Here is a tiny trained network, its code and every weight. The questions are about switching its units off for an input and a class, where a switched-off unit gives its printed mean instead of its output.

import numpy as np


def w(rows, s, z=0):
    codes = np.array(rows[::2]) - 128.0
    scale = np.full(codes.shape[1], s)
    scale[-1] = z or s
    return codes * scale


def f(y):
    return y / 2 * (1 + np.tanh(0.7978845608 * (y + 0.044715 * y**3)))


def log_softmax(a):
    a = a - a.max(-1, keepdims=True)
    return a - np.log(np.exp(a).sum(-1, keepdims=True))


def net(x, mask):
    res = np.array(x, float).reshape(1, 7) / 4 @ E
    y = f(res @ A[0][:, :-1].T + A[0][:, -1])
    res = res + np.where(mask, y, B[0][:, -1]) @ B[0][:, :-1]
    return log_softmax(res[-1] @ U[:, :-1].T + U[:, -1])


A, B = {}, {}
E = w([
[39,64,232,35,130],'x0',
[126,129,127,126,131],'x1',
[125,130,125,128,130],'x2',
[19,203,66,80,14],'x3',
[73,9,55,176,108],'x4',
[120,131,125,128,139],'x5',
[210,94,67,2,126],'x6',
],0.0063)
A[0] = w([
[181,70,168,197,176,117],'n0',
[173,92,174,151,179,105],'n1',
[135,110,131,133,210,92],'n2',
[157,101,148,138,176,69],'n3',
[120,64,86,168,124,40],'n4',
[87,84,201,74,120,54],'n5',
[183,254,196,73,163,63],'n6',
[53,173,154,232,139,90],'n7',
[93,2,49,144,116,70],'n8',
[79,156,92,111,66,85],'n9',
[106,62,105,144,117,57],'n10',
[206,175,5,196,123,43],'n11',
[65,162,98,116,86,154],'n12',
[155,105,61,42,158,91],'n13',
[178,77,171,152,160,95],'n14',
[173,77,165,151,178,91],'n15',
[97,48,229,55,93,61],'n16',
[169,100,75,52,130,94],'n17',
[155,181,50,165,164,91],'n18',
[167,107,97,67,122,76],'n19',
[201,160,80,177,71,15],'n20',
[170,94,161,145,175,71],'n21',
[60,122,163,223,131,72],'n22',
[177,174,68,184,133,121],'n23',
[152,39,137,164,188,84],'n24',
[170,103,86,27,112,108],'n25',
[123,166,100,143,137,254],'n26',
[161,102,147,137,200,61],'n27',
[199,70,23,55,110,114],'n28',
[75,169,87,107,74,56],'n29',
[70,162,82,107,75,75],'n30',
[173,225,177,107,161,125],'n31',
[156,223,207,74,136,112],'n32',
[213,152,91,189,67,109],'n33',
],0.008,0.0089)
B[0] = w([
[160,178,88,58,109,196],'n0',
[142,181,91,86,113,168],'n1',
[139,153,105,113,119,138],'n2',
[130,161,107,122,126,130],'n3',
[87,126,89,194,131,124],'n4',
[72,153,156,140,196,150],'n5',
[102,96,56,192,108,175],'n6',
[207,162,202,174,64,173],'n7',
[118,69,37,217,115,173],'n8',
[155,170,90,79,133,147],'n9',
[87,129,95,171,131,124],'n10',
[39,128,164,109,205,178],'n11',
[183,150,89,60,142,178],'n12',
[132,172,173,194,91,159],'n13',
[142,200,80,86,126,159],'n14',
[136,190,88,84,115,161],'n15',
[25,156,160,136,254,178],'n16',
[149,175,175,195,101,157],'n17',
[75,117,159,108,176,153],'n18',
[117,168,148,178,105,135],'n19',
[60,184,122,143,181,130],'n20',
[142,176,100,104,123,141],'n21',
[155,144,167,177,83,159],'n22',
[67,99,175,97,184,174],'n23',
[136,143,94,108,100,168],'n24',
[138,151,186,176,100,175],'n25',
[158,75,147,74,117,254],'n26',
[129,165,104,107,109,137],'n27',
[160,148,184,169,96,201],'n28',
[146,197,77,93,132,140],'n29',
[168,196,78,76,144,148],'n30',
[119,65,75,170,106,180],'n31',
[91,61,52,210,107,181],'n32',
[65,111,162,108,185,168],'n33',
],0.0092,0.0075)
U = w([
[157,213,42,50,121,105],'0',
[11,128,189,127,231,95],'1',
[147,79,136,125,114,250],'2',
[98,55,2,239,100,81],'3',
[173,187,236,218,73,76],'4',
],0.0093,0.014)

Each question gives the input, the list of numbers given to net, and the class t.
The units are the neurons (one row each of A and B). Each row of codes is followed by its name. A weight is (code - 128) times the scale printed after its matrix; where a second scale follows, it is the last column's (A, B and U).
mask holds one flag per neuron, in row order. A switched-off neuron (its flag False) gives its mean, the last column of its row in B, instead of its output. The means were averaged over made-up inputs and are rounded, as every weight is.
A unit's drop is (log p(t) with every unit on - log p(t) with that unit switched off) / (log p(t) with every unit on - log p(t) with every unit switched off).
The circuit of an input: a set's keep is (log p(t) with only the set's units on - log p(t) with every unit switched off) / (log p(t) with every unit on - log p(t) with every unit switched off). Starting from the 12 units with the biggest drops (on a tie, the unit counted first), units are removed one at a time, each time the one whose removal leaves the highest keep (on an exact tie, the one counted first), for as long as the keep stays at least 0.8.
circuit, biggest first: the units of the circuit, biggest drop first
unit that matters most: the unit with the biggest drop
k most important neurons: the k neurons with the biggest drops, biggest first
input [-6,-8,7,7,1,4,-7], class 0: unit that matters most -> n12
input [4,8,-2,5,2,-4,-2], class 0: circuit, biggest first -> (n12; n30)
input [-2,0,7,-8,-8,-8,1], class 0: circuit, biggest first -> (n0; n1)
input [2,-8,-7,-7,-5,0,8], class 4: circuit, biggest first -> (n25; n17)
input [-7,-7,8,-5,4,-5,-7], class 1: 3 most important neurons -> (n11; n23; n33)
input [-3,-6,1,-5,-7,-4,6], class 3: circuit, biggest first -> (n6; n32)
input [2,-3,6,-3,-8,-6,-6], class 3: circuit, biggest first -> (n32; n6)
input [2,4,2,-2,-4,-1,4], class 3: circuit, biggest first -> (n32; n6; n31; n0)
input [1,-1,-4,-2,4,-3,-5], class 4: 2 most important neurons -> (n7; n22)
input [6,-5,4,6,-8,-5,-3], class 3: circuit, biggest first -> (n32; n6)
input [-6,-1,3,6,5,7,-7], class 2: 2 most important neurons -> (n7; n26)
input [2,-2,7,5,4,4,-5], class 0: 3 most important neurons -> (n12; n30; n9)
input [1,6,5,0,-6,0,5], class 3: 3 most important neurons -> (n32; n6; n31)
input [-7,7,-1,6,2,2,3], class 1: circuit, biggest first -> (n11; n23)
input [8,5,3,6,-6,4,8], class 1: 3 most important neurons -> (n16; n5; n7)
input [-5,8,-8,-1,-8,-6,4], class 3: circuit, biggest first -> (n6; n32)
input [0,-1,-2,1,1,7,-8], class 4: circuit, biggest first -> (n7)
input [2,5,-2,5,-6,-5,-4], class 3: circuit, biggest first -> (n32; n6)
input [-8,1,-7,-7,5,0,-2], class 1: 4 most important neurons -> (n11; n23; n33; n18)
input [-7,-3,5,6,0,4,8], class 4: unit that matters most -> n28
input [7,-4,2,1,-5,-3,1], class 1: 2 most important neurons -> (n16; n5)
